Each row, then one of two labels for whether it has a hidden trait; a new part has new ones
[ -1  19 -28   8   5 -25  38  -3   1  17 -73   7  -4  20  30  -6  10  -5
  21  -2   0  10  -8  32  -8   8  -9] => F
[ -9 -11  14  -6   6  -1 -13  -5   2 -12  -2  -7  -5 -17  -6   1  -5   7
 -18   7  -5  -8   7  31  15 -23   1] => G
[ 10  -7  18  -7   6  -5 -10  -3   1 -14  10  -7  -2 -17  -3   2  -8   8
 -20  -1   3  -7   8  31  15 -16  16] => G
[  1 -17   6  -7   3  15   2   8   0 -14  -2  -6   1  -7  16   1  -8   5
   9  -9   8 -11   6  -8   5   5  29] => G
[ 32  21  -1   6  -7 -25  -2   8  -1 -20 -64  -6  -1 -13   2   3  -2   9
   3   6   3 -11   4 -52  -2   3  24] => G
[ 31  -6 -45   7  -5   7  33   7  -2   4   9   7   6  24  29  -6  -3   2
  25   6  10  10  -1 -40  -2   9  18] => F
[ 33 -10 -50   7  -6   7  42   7  -2   9  -8   8   6  28  38  -6  -2   3
  28   4  11   9  -2 -45  -7   8  19] => F
[-16 -22 -13  -7   5   7  32  -8   2   5 -24  -3  -4  15  12  -6   3  -4
   4 -17  -1  -5  -6  50  -2  11 -10] => F
[-13 -22  -5  -6   6  10  23  -7   2   6  17   4   3  31  31  -8   7  -5
   3 -16   5   1  -5  43   8 -18 -10] => F
[ 30  -6 -28   7  -7   9  38   4  -2  13  -5   8   6  31  37  -6   2   2
  28  -9  12   7  -4 -49 -12  10   2] => F
[ -7 -22 -15  -3   5   0  14  -7   2  34  -4   8   0  19  56  -6   6   3
  -9 -13   6   8  -3 -22   7 -23  -5] => F
[ 28  -2 -22   7  -8   6  34   2  -2  12  -1   7   6  31  28  -5   3   2
  26  -9  10   7  -4 -49 -12  10  -3] => F
[ -8 -16  11  -6  -2  18 -11   8  -1 -21  14  -5   2  -6   6   2  -8  -3
  16  -1   5 -13   6 -15  -6   5  25] => G
[ 13  23   8   6  -8  -5   2  -1  -1   6  -1   7   5  22  11  -3   7  -5
  22  -9   5   0  -5 -44 -15   8 -19] => F
[ 14  -3 -74   7   6 -26  51  -5   2  36 -84   7  -5  17  42  -3   9   5
  -2  -4   1   8  -8  27   6   6  -2] => F
[ 26   0 -22   7  -8   7  36   2  -2  12  -3   8   6  30  25  -5   3   1
  26 -10  10   6  -5 -49 -12   9  -3] => F
[-13 -25 -10  -6   6   9  36  -7   2  -2   0  -1  -1  25  23  -7   5  -6
   9 -17   3  -2  -5  44   5   1  -8] => F
[  2  18 -20   8   1 -26  32  -1   1  10 -73   6  -3  24  37  -6  11  -5
  26  -5   2   7  -9  21 -11   4  -5] => F
[-13 -22 -10  -5   5   8   7  -7   2  32   7   8   2  20  55  -7   6  -2
  -8 -15   7   5  -3   6   8 -25  -7] => F
[-11 -17   7  -6  -4  19 -12   9  -1 -25  23  -5   1  -2   1   2  -8  -5
  17   6   4 -12   6 -15  -8   0  25] => G
[ 28  22   8   6  -5 -25  -9   9  -1  -6 -56  -5   0 -15  14   3   1   9
  11   8   5  -9   4 -51  -3   3  23] => G
[ -2 -15  -9   3  -7  17  -4   9  -2 -27   7  -6   1   5 -17  -1  -7  -5
  14   7  -2 -11   5 -12  -6 -11  24] => G
[ 33 -11 -55   8  -4   4  46   8  -2   7 -14   7   6  28  45  -7  -2   2
  30   4  12   8  -2 -43  -2   7  25] => F
[ -5 -19 -26  -1   5 -13  27  -7   2  38 -29   8  -2  11  40  -2   6   6
 -12 -10   4   9  -4 -18   6 -19  -7] => F
[-12 -19   1  -4   5   8  -6  -5   2  -2 -24  -5  -6 -18  -6   1  -3   4
 -17   4 -19 -10   5  28  13 -25  -1] => G
[ 28  19   0   7   0 -25 -21  10  -1  -6 -57   1   2  -6  26   3   3   8
  18   7   7  -2   3 -49  -1  -1  28] => F
[ 26   3 -14   6  -8   7  28   2  -2  12   7   7   6  29  21  -5   4   1
  25  -9   9   5  -4 -46 -13  11  -7] => F
[  4  13 -51   6   5 -23  31  -7   1  29 -54   7  -4   7  20  -2   8  -1
  -1   2  -2  12  -8  37   3  12 -11] => F
[  5 -10  10  -6   7  -6  -4  -4   2 -14  -4  -7  -3 -15  -8   0  -6   9
 -19   2   1  -8   5  29  16 -21  14] => G
[ 27  10 -16   7  -8  -1  33   1  -1  12 -31   8   6  33  33  -6   7  -1
  28 -14   9  -2  -6 -51 -14   4  -5] => F
[-11 -22  -6  -5   6   9   8  -7   2  26  10   7   3  25  49  -8   7  -3
  -5 -16   7   4  -4  22   9 -24  -9] => F
[ 10 -13  14  -7   4  11  -5   7   0 -13   7  -6   2 -11   9   3  -8   8
  -4 -11   8 -11   7   2   9   4  26] => G
[-11 -17   4  -4  -5  18 -12   9  -2 -25  17  -6   1   0  -4   1  -8  -6
  18   6   2 -11   5 -13  -8  -3  26] => G
[-14 -13   9  -5  -6  21 -20   8  -2 -27  34  -6   2  -4 -17   2  -8  -6
  14   9   1 -10   5 -12  -9  -2  21] => G
[  0  19 -21   8   3 -25  33  -3   1  16 -68   6  -3  24  32  -5  11  -5
  21  -1   0   8  -8  29 -10   8  -8] => F
[  1  20  -6   7  -6 -22   7  -1   0   2 -47   7   1  26  25  -5  10  -5
  25  -9   2   0  -7 -25 -14   2 -11] => F
[ 31  20  -3   6  -2 -26  -8   8  -1  -6 -60  -2   1  -7  25   3   3   8
  18   8   7  -6   3 -51  -1   0  27] => F
[-17 -23  -8  -6   0  11  -3  -6   2  19 -48  -4  -6 -13 -26   3  -3  -3
 -15 -12 -25 -10  -2  35  -7 -12  -6] => G
[  6 -24 -46   3   6 -23  48  -6   2  39 -74   8  -4  17  51  -3   6   7
  -7 -12   5   6  -6 -14   7 -16   0] => F
[ 27  21  -1   6  -8 -15   2   8  -2 -23 -43  -7  -1  -9 -29   4  -4   8
  -4   8   1  -9   5 -41   1   4  10] => G
[-22 -21   1  -6   0  15 -13  -7   2  24 -23  -5  -6 -19 -40   4  -3  -4
 -19  -9 -28  -9  -1  35  -6 -12 -12] => G
[ 28   4 -18   7  -7  11  15   8  -2 -26 -44  -6  -1   5 -23   0  -5   6
   5   5  -3 -12   5 -30   2  -9  15] => G
[ 30  18 -20   8   4 -15   8   9  -2  -6 -19   6   4  12  46  -1   1   0
  25   7  10   9   1 -41   7   3  28] => F
[ 13 -11   4  -6   6  -8   0  -4   2 -11  -8  -6  -3  -8  11  -1  -6  10
 -16  -1   4 -10   7  30  16 -23  21] => G
[-12 -28 -27  -5   3   8  41  -6   2  19 -71  -4  -6  10   3  -1   0  -3
  -4 -20 -11 -12  -6  40  -9   9   2] => G
[ 29  24   5   6  -6 -24  -5   8  -1 -12 -59  -5  -1 -16   9   4  -1  10
   6   7   5 -10   5 -67  -2   4  24] => G
[ 23  22   3   6   1 -23 -14   8  -1  -8 -41   1   3  -3  23   4   2   6
  17  10   7   3   2 -46   2   0  25] => F
[-15 -15   9  -5  -5  19 -16   8  -2 -27  32  -5   2  -4 -13   2  -8  -6
  15   8   2 -11   6 -15  -9  -1  22] => G
[  5  -7 -58   5   5 -23  34  -7   2  35 -54   7  -4   7  25   0   7   5
 -10  -1   0  11  -7  24   6   8  -9] => F
[-10 -15  13  -7  -1  20 -12   9  -1 -21  20  -5   2 -12   2   3  -9  -2
  14  -1   5 -11   6 -15  -5   5  26] => G
[ 13 -12   3  -6   7  -9   5  -3   2 -11 -15  -6  -3  -9  13  -1  -6  10
 -15  -2   4  -9   7  28  17 -23  24] => G
[  6  14 -37   9   5 -24  46  -3   1  22 -96   6  -5  22  43  -7  12  -3
  24  -3   1   7  -9  27  -7   6  -2] => F
[ 23   5  -6   6  -7  14   5   7  -2 -33 -25  -6  -1   1 -35   1  -6   4
   0   8  -2 -10   6 -20   1  -7   9] => G
[-24 -20  -3  -7   3  11  21  -8   1   8 -22  -4  -5   1 -17  -1  -1  -6
 -13 -13  -6  -6  -5  51  -8  15 -18] => F
[ -3 -21 -29   0   5 -17  32  -7   2  37 -42   8  -3  10  42  -2   6   6
 -12  -9   3   9  -5 -16   6 -16  -6] => F
[ 33  -9 -54   7  -5   6  44   7  -2   9  -6   8   6  28  43  -6  -2   3
  29   4  12   9  -2 -44  -5   8  19] => F
[ 31  -7 -33   7  -7  11  39   4  -2  14  -7   7   6  32  34  -6   1   3
  28  -7  11   7  -4 -47 -11   9   3] => F
[-12 -26 -20  -6   6   9  42  -7   2   2 -26  -2  -3  25  23  -8   4  -5
  10 -19   4  -7  -6  45   3   7  -5] => F
[ 27  20 -18   7   4 -15   5   9  -2  -7  -1   6   5   8  32   0   0  -2
  23   9   8  11   1 -38   6   6  24] => F
[  8 -13  12  -8   4  12  -8   7   0 -14  11  -7   2 -13   6   3  -9   7
  -4  -9   7 -11   7   8  10   4  24] => G
[-11 -23  -7  -5   7  10  15  -7   2  16   9   6   2  32  43  -8   7  -4
   0 -17   6   1  -4  37   9 -22  -5] => F
[ -9 -10  14  -5   6  -2 -12  -5   2 -11   4  -7  -4 -18  -4   1  -6   8
 -20   6  -3  -7   7  32  15 -23   4] => G
[  4  18 -17   8  -4 -25  23  -1   1   5 -70   7  -1  29  39  -6  11  -5
  30  -9   3   1  -9 -11 -12   1  -5] => F
[ 17 -14   8  -8   6   3   2   5   1 -12   0  -5   1 -10  18   2  -8   9
  -6 -11   8 -12   7  14  13  -4  28] => G
[ 10  -5  25  -8   6  -2 -16   0   1 -13  29  -7   0 -20 -10   3  -8   8
 -19  -3   4  -7   8  29  15 -11  15] => G
[  8  -2 -69   6   6 -24  46  -6   2  34 -71   8  -4  12  32  -2   8   5
  -5  -3   0  10  -8  28   6   8  -7] => F
[ 28  22   4   5  -7 -21  -4   7  -1 -20 -46  -7  -1 -14 -12   4  -4   9
  -3   6   1 -10   5 -44   0   5  15] => G
[ -2 -12 -38   3   5 -20  23  -7   2  35 -39   8  -3   3  17   1   6   5
 -15  -4   0  12  -6  10   6   2 -13] => F
[ 32   5 -40   7   0   0  35   8  -2  -1   3   7   6  18  38  -5  -3   0
  26   7  10  10   1 -36   4  10  23] => F
[ 26   3 -20   7  -8   4  34   2  -2  14  -6   7   6  32  30  -5   5   1
  29 -12   9   4  -6 -49 -13   8  -4] => F
[-16 -23 -15  -7   4   7  35  -7   1   8 -36  -2  -4  12   6  -5   2  -5
   5 -16  -1  -7  -6  49  -5  12  -8] => F
[ 25  11 -13   7  -8   0  33   1  -1  11 -20   7   6  31  31  -5   6  -2
  27 -13   9  -1  -7 -47 -14   6  -6] => F
[-10 -26 -14  -6   6   7  38  -7   2   0  -4   1  -1  29  29  -8   6  -5
  10 -16   4  -3  -6  47   7  -6  -7] => F
[  9  -6  -5   4  -7  19  -6   8  -2 -28  12  -7   0   2 -36   0  -6  -4
   5   8  -5 -10   6 -18  -1  -9  11] => G
[ 21  15  -4  -2  -8   4  20   0  -2  10   0   7   6  25  17  -4   6  -2
  25 -10   8   1  -5 -46 -14   8 -12] => F
[ 10  19  -5   7  -7 -17   9  -1   0   5 -45   7   4  28  29  -5   9  -5
  26 -12   6  -3  -8 -41 -15   2  -9] => F
[ -6 -15  16  -8   0  18 -11   8  -1 -18  16  -6   2 -10   8   3  -9   1
  11  -4   7 -11   6  -8   0   7  25] => G
[-13 -23  -4  -7   7  11  12  -7   2  18   7   6   3  30  39  -8   7  -5
  -2 -17   6   0  -4  34   8 -22  -7] => F
[-10 -20 -11  -4   6   1   7  -7   2  35   9   9   0  11  43  -5   5   3
 -12 -10   5   9  -3 -20   7 -21  -9] => F
[  3 -12  17  -8   4  13  -8   7   0 -15  19  -7   2 -13   2   3  -9   7
  -3  -9   8 -11   7   1  10   7  23] => G
[  8  11 -59   6   5 -25  42  -5   2  30 -67   7  -4  12  30  -4   9  -1
   2  -1  -1  11  -8  33   3  11  -7] => F
[ 32  -9 -43   7  -6   9  42   5  -2  10 -12   7   6  29  37  -6  -1   3
  28  -2  11   9  -3 -50  -9   9  11] => F
[-16 -25 -20  -6   3   9  37  -6   2  18 -55  -4  -6   6  -4   0   0  -4
  -5 -17 -10 -10  -6  41  -9  10  -6] => G
